Below is a small trained network, with its code and all its weights. Each question gives an input and a class and asks what happens when units are switched off, that is, made to give their printed mean instead of their output.

import numpy as np


def w(rows, s, z=0):
    codes = np.array(rows[::2]) - 128.0
    scale = np.full(codes.shape[1], s)
    scale[-1] = z or s
    return codes * scale


def norm(h):
    return h / np.sqrt((h * h).mean(-1, keepdims=True) + 1e-5)


def f(y):
    return y / 2 * (1 + np.tanh(0.7978845608 * (y + 0.044715 * y**3)))


def log_softmax(a):
    a = a - a.max(-1, keepdims=True)
    return a - np.log(np.exp(a).sum(-1, keepdims=True))


def net(x, mask):
    res = np.array(x, float).reshape(1, 5) / 4 @ E
    u = 0
    for l in range(2):
        y = f(norm(res) @ A[l][:, :-1].T + A[l][:, -1])
        res = res + np.where(mask[u : u + 3], y, B[l][:, -1]) @ B[l][:, :-1]
        u += 3
    return log_softmax(norm(res)[-1] @ U[:, :-1].T + U[:, -1])


A, B = {}, {}
E = w([
[111,106,108,167,130,81,135,145,107,158,43,255],'x0',
[127,98,211,177,147,109,108,101,188,104,100,88],'x1',
[210,102,106,143,127,113,99,136,145,72,206,163],'x2',
[222,129,184,70,89,207,212,114,112,75,93,135],'x3',
[128,211,172,142,145,86,81,188,129,151,124,141],'x4',
],0.0095)
A[0] = w([
[111,2,46,63,222,89,194,144,120,66,94,81,75],'L0N1',
[135,137,73,112,47,151,105,204,70,137,144,131,39],'L0N2',
[115,112,95,94,113,155,162,142,148,208,157,144,5],'L0N3',
],0.0064,0.0027)
B[0] = w([
[82,155,192,61,247,79,121,152,158,51,132,148,249],'L0N1',
[183,116,142,181,117,126,125,154,142,43,54,116,197],'L0N2',
[124,93,58,181,99,200,132,119,141,105,147,100,130],'L0N3',
],0.014,0.0021)
A[1] = w([
[200,76,116,212,129,52,119,106,114,74,171,116,172],'L1N1',
[124,118,2,138,70,175,161,174,70,112,152,127,75],'L1N2',
[93,101,20,116,130,37,80,94,167,160,153,92,4],'L1N3',
],0.0072,0.0023)
B[1] = w([
[25,102,153,113,95,160,145,58,132,78,88,68,241],'L1N1',
[61,27,184,93,113,221,218,135,245,138,132,83,196],'L1N2',
[254,87,102,90,95,147,143,134,62,127,104,103,254],'L1N3',
],0.013,0.004)
U = w([
[93,99,143,183,111,173,121,151,254,119,77,61,93],'0',
[89,129,161,88,80,117,116,132,96,131,175,127,247],'1',
[128,204,126,114,200,89,116,156,125,60,124,97,160],'2',
[189,125,116,107,88,134,136,100,53,127,112,85,107],'3',
[58,149,122,135,68,156,127,110,112,112,115,80,102],'4',
[163,140,132,117,163,126,94,114,176,170,223,166,3],'5',
],0.0099,0.005)

Each question gives the input, the list of numbers given to net, and the class t.
The units are the neurons (one row each of A and B). Each row of codes is followed by its name. A weight is (code - 128) times the scale printed after its matrix; where a second scale follows, it is the last column's (A, B and U).
mask holds one flag per neuron, layer by layer. A switched-off neuron (its flag False) gives its mean, the last column of its row in B, instead of its output. The means were averaged over made-up inputs and are rounded, as every weight is.
A unit's drop is (log p(t) with every unit on - log p(t) with that unit switched off) / (log p(t) with every unit on - log p(t) with every unit switched off).
most important unit: the unit with the biggest drop
k most important neurons: the k neurons with the biggest drops, biggest first
k most important neurons of layer l: the k neurons of layer l with the biggest drops, biggest first
drop of u: that unit's drop, to one decimal
input [5,-5,7,-4,0], class 4: most important unit => L1N1
input [1,7,2,8,-8], class 2: 2 most important neurons => (L0N1; L1N2)
input [2,4,-3,5,-5], class 2: 4 most important neurons => (L0N1; L1N2; L1N1; L1N3)
input [7,5,2,-3,-3], class 1: 2 most important neurons of layer 0 => (L0N2; L0N3)
input [-4,-7,-2,-6,5], class 0: 2 most important neurons => (L1N2; L0N1)
input [3,-8,-7,-8,-1], class 0: 4 most important neurons => (L1N2; L0N3; L0N2; L0N1)
input [-4,-3,-5,-7,-3], class 3: 2 most important neurons of layer 1 => (L1N3; L1N1)
input [4,6,8,0,4], class 4: 2 most important neurons of layer 1 => (L1N1; L1N2)
input [-2,-8,-4,0,-7], class 0: 2 most important neurons => (L0N3; L1N2)
input [4,-8,5,-6,2], class 0: 2 most important neurons => (L1N2; L0N2)
input [6,-7,4,1,6], class 0: 4 most important neurons => (L0N1; L1N2; L0N2; L1N3)
input [5,-4,-5,-7,3], class 3: 2 most important neurons => (L1N3; L0N1)
input [2,-8,5,-7,-8], class 0: 3 most important neurons => (L1N2; L0N3; L0N2)
input [5,-5,0,-4,-4], class 0: most important unit => L0N3
input [2,3,-4,-1,4], class 2: 3 most important neurons => (L1N2; L1N1; L0N3)
input [-4,2,3,-6,3], class 3: 2 most important neurons => (L1N3; L0N1)
input [7,-8,7,8,1], class 0: 2 most important neurons of layer 0 => (L0N1; L0N2)
input [-4,-8,-5,-3,-4], class 0: 3 most important neurons => (L1N2; L0N3; L0N2)
input [-3,-3,6,0,-3], class 4: 2 most important neurons of layer 1 => (L1N1; L1N3)
input [4,4,-3,1,-8], class 2: most important unit => L0N1
input [5,-8,-7,5,1], class 0: 2 most important neurons of layer 1 => (L1N2; L1N3)
input [-7,2,0,2,-8], class 2: 4 most important neurons => (L0N1; L1N2; L1N1; L1N3)
input [5,0,7,-4,-8], class 2: 2 most important neurons => (L0N1; L1N2)
input [-5,4,4,-8,1], class 3: 2 most important neurons of layer 1 => (L1N3; L1N2)
input [3,-6,-8,-8,6], class 3: 2 most important neurons of layer 1 => (L1N3; L1N1)
input [4,-7,2,-8,-2], class 3: drop of L1N3 => 3.0
input [2,4,4,4,-7], class 2: drop of L0N1 => 0.9
input [-2,-2,3,-5,3], class 3: drop of L1N3 => 0.8
input [-1,-3,6,4,1], class 4: drop of L1N1 => 0.5
